Below is a small trained network, with its code and all its weights. Each question gives an input and a target symbol and asks what happens when units are switched off, that is, made to give their printed mean instead of their output.

import numpy as np


def w(rows, s, z=0):
    codes = np.array(rows[::2]) - 128.0
    scale = np.full(codes.shape[1], s)
    scale[-1] = z or s
    return codes * scale


def f(y):
    return np.maximum(y, 0)


def softmax(a):
    e = np.exp(a - a.max(-1, keepdims=True))
    return e / e.sum(-1, keepdims=True)


def log_softmax(a):
    a = a - a.max(-1, keepdims=True)
    return a - np.log(np.exp(a).sum(-1, keepdims=True))


def net(x, mask):
    ids = ['αβγδζηλμπσφψ'.index(c) for c in x.split()]
    T = len(ids)
    res = E[ids] + P[:T]
    r = res
    for j in range(3):
        rows = slice(2 * j, 2 * j + 2)
        q, k, v = (r @ M[0][rows].T for M in (Q, K, V))
        z = softmax(np.where(np.tri(T) > 0, q @ k.T / 2**0.5, -1e9)) @ v
        o = O[0][rows]
        res = res + np.where(mask[j], z, o[:, -1]) @ o[:, :-1]
    y = f(res @ A[0][:, :-1].T + A[0][:, -1])
    res = res + np.where(mask[3:11], y, B[0][:, -1]) @ B[0][:, :-1]
    return log_softmax(res[-1] @ U[:, :-1].T + U[:, -1])


Q, K, V, O, A, B = {}, {}, {}, {}, {}, {}
E = w([
[82,132,70,76,109],'α',
[70,138,152,161,63],'β',
[73,88,4,89,163],'γ',
[220,146,56,139,131],'δ',
[111,149,152,92,158],'ζ',
[115,114,125,179,151],'η',
[128,62,111,158,48],'λ',
[112,111,21,62,103],'μ',
[78,241,119,161,169],'π',
[162,219,126,133,97],'σ',
[34,116,54,77,100],'φ',
[128,77,182,96,148],'ψ',
],0.016)
P = w([
[131,107,197,33,181],'0',
[112,120,136,61,151],'1',
[98,123,100,84,125],'2',
[105,136,76,106,106],'3',
[104,151,60,127,98],'4',
[104,152,44,148,89],'5',
[115,158,27,163,69],'6',
[120,164,15,183,64],'7',
[131,161,3,202,43],'8',
[123,146,19,169,56],'9',
],0.006)
Q[0] = w([
[180,119,198,172,116],'head 0',
[198,125,222,216,207],'head 0',
[72,151,3,72,138],'head 1',
[131,34,152,130,169],'head 1',
[52,165,36,92,93],'head 2',
[189,157,188,164,151],'head 2',
],0.014)
K[0] = w([
[127,85,154,46,149],'head 0',
[107,120,140,9,158],'head 0',
[153,152,110,225,96],'head 1',
[152,147,180,83,111],'head 1',
[124,137,98,204,96],'head 2',
[102,90,120,34,143],'head 2',
],0.016)
V[0] = w([
[189,25,81,140,119],'head 0',
[129,82,230,165,24],'head 0',
[97,214,189,75,93],'head 1',
[172,159,138,47,22],'head 1',
[98,110,108,254,224],'head 2',
[242,174,170,163,166],'head 2',
],0.0092)
O[0] = w([
[145,127,25,140,254,9],'head 0',
[31,85,97,230,134,3],'head 0',
[126,160,191,181,56,182],'head 1',
[243,183,63,214,51,133],'head 1',
[69,85,143,61,175,129],'head 2',
[57,212,63,85,71,32],'head 2',
],0.0086,0.0057)
A[0] = w([
[138,90,172,89,95,132],'neuron 0',
[113,74,180,192,176,111],'neuron 1',
[101,99,104,86,139,216],'neuron 2',
[93,150,157,135,124,73],'neuron 3',
[133,170,167,131,112,225],'neuron 4',
[149,132,110,78,96,34],'neuron 5',
[112,64,132,89,103,137],'neuron 6',
[122,11,123,125,109,251],'neuron 7',
],0.011,0.0024)
B[0] = w([
[176,222,131,159,161,254],'neuron 0',
[134,128,120,89,62,158],'neuron 1',
[80,109,165,87,141,208],'neuron 2',
[111,147,3,193,169,182],'neuron 3',
[103,120,90,171,201,247],'neuron 4',
[134,206,134,76,130,220],'neuron 5',
[145,91,199,135,94,216],'neuron 6',
[124,90,166,191,152,234],'neuron 7',
],0.0072,0.0073)
U = w([
[158,109,111,126,99,53],'α',
[75,53,140,231,47,174],'β',
[160,97,126,87,194,140],'γ',
[109,129,33,62,126,75],'δ',
[89,186,135,184,217,142],'ζ',
[55,78,118,93,149,217],'η',
[86,122,47,185,200,251],'λ',
[224,126,57,97,117,58],'μ',
[121,131,205,64,36,142],'π',
[128,145,47,136,3,75],'σ',
[229,74,222,178,115,190],'φ',
[118,121,106,142,116,41],'ψ',
],0.0066,0.0026)

Each question gives the input, a string of symbols that net reads in full, and the target symbol t.
The units are the heads (2 rows each of Q, K, V and O) and the neurons (one row each of A and B). Each row of codes is followed by its name. A weight is (code - 128) times the scale printed after its matrix; where a second scale follows, it is the last column's (O, A, B and U).
mask holds one flag per unit, heads first, then neurons. A switched-off unit (its flag False) gives its mean, the last column of its rows in O or B, instead of its output. The means were averaged over made-up inputs and are rounded, as every weight is.
A unit's drop is (log p(t) with every unit on - log p(t) with that unit switched off) / (log p(t) with every unit on - log p(t) with every unit switched off).
The circuit of an input: a set's keep is (log p(t) with only the set's units on - log p(t) with every unit switched off) / (log p(t) with every unit on - log p(t) with every unit switched off). Starting from all 11 units, units are removed one at a time, each time the one whose removal leaves the highest keep (on an exact tie, the one counted first), for as long as the keep stays at least 0.8.
units of the circuit, in order: the units of the circuit, biggest drop first
k most important neurons: the k neurons with the biggest drops, biggest first
heads that matter: for each layer, one digit per head in row order, 1 if its drop is at least 0.15 and else 0, layers parted by /
drop of u: that unit's drop, to one decimal
input φ φ φ ζ φ φ η ζ μ, target η: units of the circuit, in order : [head 1; head 2; neuron 2]
input φ σ λ φ γ, target λ: heads that matter : 100
input μ π δ φ, target δ: units of the circuit, in order : [head 0; head 2; head 1]
input η φ μ μ π φ, target π: units of the circuit, in order : [head 0]
input φ π γ σ μ φ, target σ: heads that matter : 011
input μ ζ γ γ β σ σ ζ ζ α, target σ: units of the circuit, in order : [head 1; head 2]
input μ σ μ, target σ: heads that matter : 011
input π φ φ φ γ φ φ φ δ, target μ: units of the circuit, in order : [head 0; head 1]
input μ φ λ φ, target λ: heads that matter : 110
input η ψ σ φ ζ σ σ ζ, target σ: units of the circuit, in order : [head 2; head 1]
input μ δ α, target δ: heads that matter : 101
input γ φ μ γ β ζ π β, target β: 2 most important neurons : [neuron 5; neuron 7]
input γ φ γ, target γ: heads that matter : 111
input φ π γ, target π: heads that matter : 100
input μ φ π φ μ φ ζ α λ μ, target λ: heads that matter : 100
input π ζ ψ φ φ π σ λ γ α, target λ: units of the circuit, in order : [head 0]
input φ φ η σ λ λ ζ φ η φ, target η: units of the circuit, in order : [head 1; head 2; neuron 2]
input γ γ φ λ η γ, target η: 2 most important neurons : [neuron 2; neuron 0]
input γ π α φ π φ λ, target β: 3 most important neurons : [neuron 7; neuron 0; neuron 5]
input ζ π γ, target π: most important neuron : [neuron 6]
input β π μ, target π: drop of head 0 : 0.2
input φ φ φ σ σ σ γ δ φ α, target δ: drop of head 2 : 0.3
input σ ψ ζ σ σ, target σ: drop of head 1 : 0.3
input φ γ η φ φ λ β λ μ, target λ: drop of head 0 : 1.3
